Here is a tiny trained network, its code and every weight. The questions are about switching its units off for an input and a class, where a switched-off unit gives its printed mean instead of its output.

import numpy as np


def w(rows, s, z=0):
    codes = np.array(rows[::2]) - 128.0
    scale = np.full(codes.shape[1], s)
    scale[-1] = z or s
    return codes * scale


def norm(h):
    return h / np.sqrt((h * h).mean(-1, keepdims=True) + 1e-5)


def f(y):
    return np.maximum(y, 0)


def log_softmax(a):
    a = a - a.max(-1, keepdims=True)
    return a - np.log(np.exp(a).sum(-1, keepdims=True))


def net(x, mask):
    res = np.array(x, float).reshape(1, 5) / 4 @ E
    u = 0
    for l in range(4):
        y = f(norm(res) @ A[l][:, :-1].T + A[l][:, -1])
        res = res + np.where(mask[u : u + 10], y, B[l][:, -1]) @ B[l][:, :-1]
        u += 10
    return log_softmax(norm(res)[-1] @ U[:, :-1].T + U[:, -1])


A, B = {}, {}
E = w([
[122,49,234,107,155,132,164,214,94,128],'x0',
[96,80,83,102,99,51,162,146,155,160],'x1',
[116,121,90,172,164,119,114,193,119,152],'x2',
[108,204,154,86,144,102,118,125,181,124],'x3',
[2,135,170,167,154,147,87,99,83,136],'x4',
],0.0093)
A[0] = w([
[68,180,162,183,128,147,139,92,160,166,77],'L0N0',
[75,145,103,222,140,100,73,108,133,168,86],'L0N1',
[254,101,69,102,96,168,50,179,50,128,7],'L0N2',
[106,196,69,16,142,98,55,87,76,186,33],'L0N3',
[130,56,98,149,58,83,115,177,169,104,103],'L0N4',
[161,174,180,98,176,120,64,136,169,120,2],'L0N5',
[218,106,168,150,143,137,168,137,150,163,68],'L0N6',
[102,114,126,173,136,110,118,199,105,139,56],'L0N7',
[121,222,195,159,193,119,148,166,149,120,20],'L0N8',
[197,155,160,154,190,146,187,168,137,88,100],'L0N9',
],0.0066,0.0028)
B[0] = w([
[198,69,4,55,113,209,107,152,96,117,217],'L0N0',
[81,165,27,161,149,142,127,86,55,130,252],'L0N1',
[192,50,90,131,157,171,113,81,175,127,253],'L0N2',
[97,161,135,103,108,152,127,79,23,75,214],'L0N3',
[141,140,106,49,107,202,153,241,115,139,244],'L0N4',
[71,163,174,20,114,155,73,151,163,169,168],'L0N5',
[81,109,83,150,129,173,168,47,73,79,212],'L0N6',
[108,184,169,133,130,52,209,121,124,171,196],'L0N7',
[180,140,104,118,75,148,30,243,183,147,190],'L0N8',
[100,156,73,177,166,197,98,190,64,2,220],'L0N9',
],0.006,0.0036)
A[1] = w([
[58,93,85,142,193,82,182,199,134,133,63],'L1N0',
[185,122,40,111,188,137,81,121,211,133,70],'L1N1',
[47,34,246,216,111,101,142,101,56,143,30],'L1N2',
[108,117,124,12,160,132,70,8,182,1,161],'L1N3',
[77,127,123,61,99,139,141,71,200,112,42],'L1N4',
[192,181,74,168,97,107,91,97,138,210,155],'L1N5',
[140,19,240,190,135,125,111,110,89,58,58],'L1N6',
[223,93,227,212,221,162,224,82,220,39,6],'L1N7',
[164,242,183,187,204,104,64,102,152,87,122],'L1N8',
[161,237,235,41,31,100,121,32,232,52,1],'L1N9',
],0.005,0.0025)
B[1] = w([
[83,68,133,178,150,56,172,133,178,190,193],'L1N0',
[145,71,165,97,32,102,86,120,119,172,205],'L1N1',
[178,206,93,74,127,122,162,79,68,214,207],'L1N2',
[99,147,115,177,129,123,205,158,138,73,254],'L1N3',
[133,117,159,114,125,155,178,92,144,55,164],'L1N4',
[106,48,193,124,77,132,101,146,141,121,214],'L1N5',
[254,195,146,78,133,112,135,123,52,160,203],'L1N6',
[100,88,99,200,173,203,157,143,66,58,172],'L1N7',
[74,101,121,118,163,152,125,167,123,122,182],'L1N8',
[115,172,176,183,121,112,173,123,181,100,194],'L1N9',
],0.0082,0.0041)
A[2] = w([
[104,187,90,114,81,133,36,47,142,101,76],'L2N0',
[131,47,103,101,135,140,93,71,84,219,110],'L2N1',
[130,159,154,125,115,123,198,76,143,129,101],'L2N2',
[9,112,114,192,125,112,106,59,148,190,144],'L2N3',
[141,188,190,123,120,85,219,58,205,62,1],'L2N4',
[145,178,167,73,153,175,127,124,70,172,85],'L2N5',
[113,148,179,151,85,85,131,108,176,125,53],'L2N6',
[124,188,176,79,200,154,2,185,225,102,118],'L2N7',
[153,124,41,110,67,151,112,55,159,138,32],'L2N8',
[153,141,155,141,154,58,164,231,147,128,139],'L2N9',
],0.0072,0.0035)
B[2] = w([
[90,43,166,111,86,65,132,86,57,83,249],'L2N0',
[148,180,178,129,118,121,120,134,191,140,247],'L2N1',
[163,156,104,133,54,178,97,115,134,129,182],'L2N2',
[190,142,95,188,255,67,142,121,142,100,253],'L2N3',
[72,204,93,118,87,221,153,107,131,185,208],'L2N4',
[141,126,149,52,107,27,98,178,72,150,216],'L2N5',
[94,166,140,100,100,169,170,46,102,104,150],'L2N6',
[66,92,203,207,125,138,65,200,136,107,212],'L2N7',
[126,131,131,105,108,100,6,101,113,151,244],'L2N8',
[88,85,126,107,101,125,156,72,127,81,222],'L2N9',
],0.0084,0.0041)
A[3] = w([
[105,103,166,109,103,92,109,48,71,145,127],'L3N0',
[136,158,153,153,189,95,154,146,75,193,202],'L3N1',
[60,132,121,152,179,58,105,45,114,133,115],'L3N2',
[133,138,136,62,136,27,171,163,78,144,231],'L3N3',
[115,140,254,117,126,142,109,166,108,122,151],'L3N4',
[93,225,113,216,110,112,81,58,80,100,120],'L3N5',
[85,220,112,111,65,182,171,102,168,139,8],'L3N6',
[101,98,63,111,73,116,174,124,144,138,135],'L3N7',
[87,182,156,167,250,66,159,134,161,187,33],'L3N8',
[133,114,122,71,161,129,121,95,84,105,150],'L3N9',
],0.0088,0.0017)
B[3] = w([
[146,152,139,70,186,64,108,149,84,146,207],'L3N0',
[200,203,156,135,76,160,99,58,211,138,204],'L3N1',
[106,91,58,126,197,109,109,145,131,114,217],'L3N2',
[108,155,158,124,196,176,130,140,134,177,227],'L3N3',
[114,185,128,190,77,89,62,138,132,128,196],'L3N4',
[107,94,114,54,148,67,208,157,123,108,254],'L3N5',
[107,157,86,103,142,159,132,48,148,126,183],'L3N6',
[86,114,254,137,144,123,129,103,172,105,201],'L3N7',
[152,135,60,211,56,166,115,106,151,162,176],'L3N8',
[159,141,97,103,118,135,132,165,83,133,183],'L3N9',
],0.0092,0.0076)
U = w([
[52,164,185,193,97,121,19,247,125,71,239],'0',
[68,116,36,67,226,18,112,114,47,52,216],'1',
[62,218,123,66,69,166,207,38,166,67,142],'2',
[231,67,102,141,143,204,176,176,55,27,156],'3',
[204,245,202,85,151,125,115,156,60,230,195],'4',
[126,164,39,220,215,75,155,123,195,242,39],'5',
[220,47,112,86,38,76,41,108,179,154,18],'6',
[80,52,231,95,177,111,251,200,196,166,2],'7',
],0.011,0.0013)

Each question gives the input, the list of numbers given to net, and the class t.
The units are the neurons (one row each of A and B). Each row of codes is followed by its name. A weight is (code - 128) times the scale printed after its matrix; where a second scale follows, it is the last column's (A, B and U).
mask holds one flag per neuron, layer by layer. A switched-off neuron (its flag False) gives its mean, the last column of its row in B, instead of its output. The means were averaged over made-up inputs and are rounded, as every weight is.
A unit's drop is (log p(t) with every unit on - log p(t) with that unit switched off) / (log p(t) with every unit on - log p(t) with every unit switched off).
The circuit of an input: a set's keep is (log p(t) with only the set's units on - log p(t) with every unit switched off) / (log p(t) with every unit on - log p(t) with every unit switched off). Starting from the 12 units with the biggest drops (on a tie, the unit counted first), units are removed one at a time, each time the one whose removal leaves the highest keep (on an exact tie, the one counted first), for as long as the keep stays at least 0.8.
circuit, biggest first: the units of the circuit, biggest drop first
top k neurons: the k neurons with the biggest drops, biggest first
top k neurons in layer l: the k neurons of layer l with the biggest drops, biggest first
drop when u is switched off: that unit's drop, to one decimal
input [2,-3,-5,7,4], class 0: circuit, biggest first : L2N7
input [3,5,8,-8,0], class 5: top 3 neurons : L1N0, L0N7, L3N8
input [-4,-5,7,-8,6], class 5: circuit, biggest first : L2N3, L3N1, L0N9
input [6,-2,4,4,-8], class 3: top 2 neurons : L0N6, L1N7
input [-3,-8,6,-8,5], class 1: top 2 neurons in layer 1 : L1N0, L1N3
input [-4,-3,3,-5,-7], class 6: top 2 neurons : L1N1, L2N8
input [0,-3,-3,7,7], class 0: top 3 neurons : L2N7, L0N8, L3N4
input [6,-2,1,4,8], class 4: top 3 neurons : L1N2, L2N5, L0N4
input [-1,3,5,-3,-6], class 6: top 2 neurons in layer 3 : L3N5, L3N3
input [8,0,1,4,-1], class 0: top 3 neurons : L0N8, L3N4, L0N9
input [6,-5,0,-4,-1], class 4: top 3 neurons in layer 1 : L1N6, L1N2, L1N3
input [6,-5,-7,8,3], class 0: top 2 neurons : L2N7, L0N8
input [-4,-6,8,-2,6], class 1: top 2 neurons in layer 0 : L0N0, L0N1
input [-2,-6,2,-7,6], class 1: circuit, biggest first : L3N5
input [5,-7,8,-2,2], class 4: top 2 neurons in layer 0 : L0N7, L0N4
input [0,-5,-1,8,-6], class 0: top 4 neurons : L2N7, L0N8, L0N9, L1N8
input [6,-5,-7,3,-7], class 3: top 3 neurons in layer 0 : L0N9, L0N6, L0N7
input [2,-5,-5,8,6], class 0: top 2 neurons : L2N7, L0N8
input [7,-3,-2,6,5], class 0: top 2 neurons : L0N8, L2N7
input [-3,1,6,-8,-8], class 6: top neuron : L1N1
input [7,2,0,-1,-2], class 4: drop when L1N2 is switched off : 0.2
input [-2,3,4,-5,-3], class 6: drop when L0N2 is switched off : 1.0
input [7,7,-5,8,-5], class 2: drop when L2N4 is switched off : 0.2
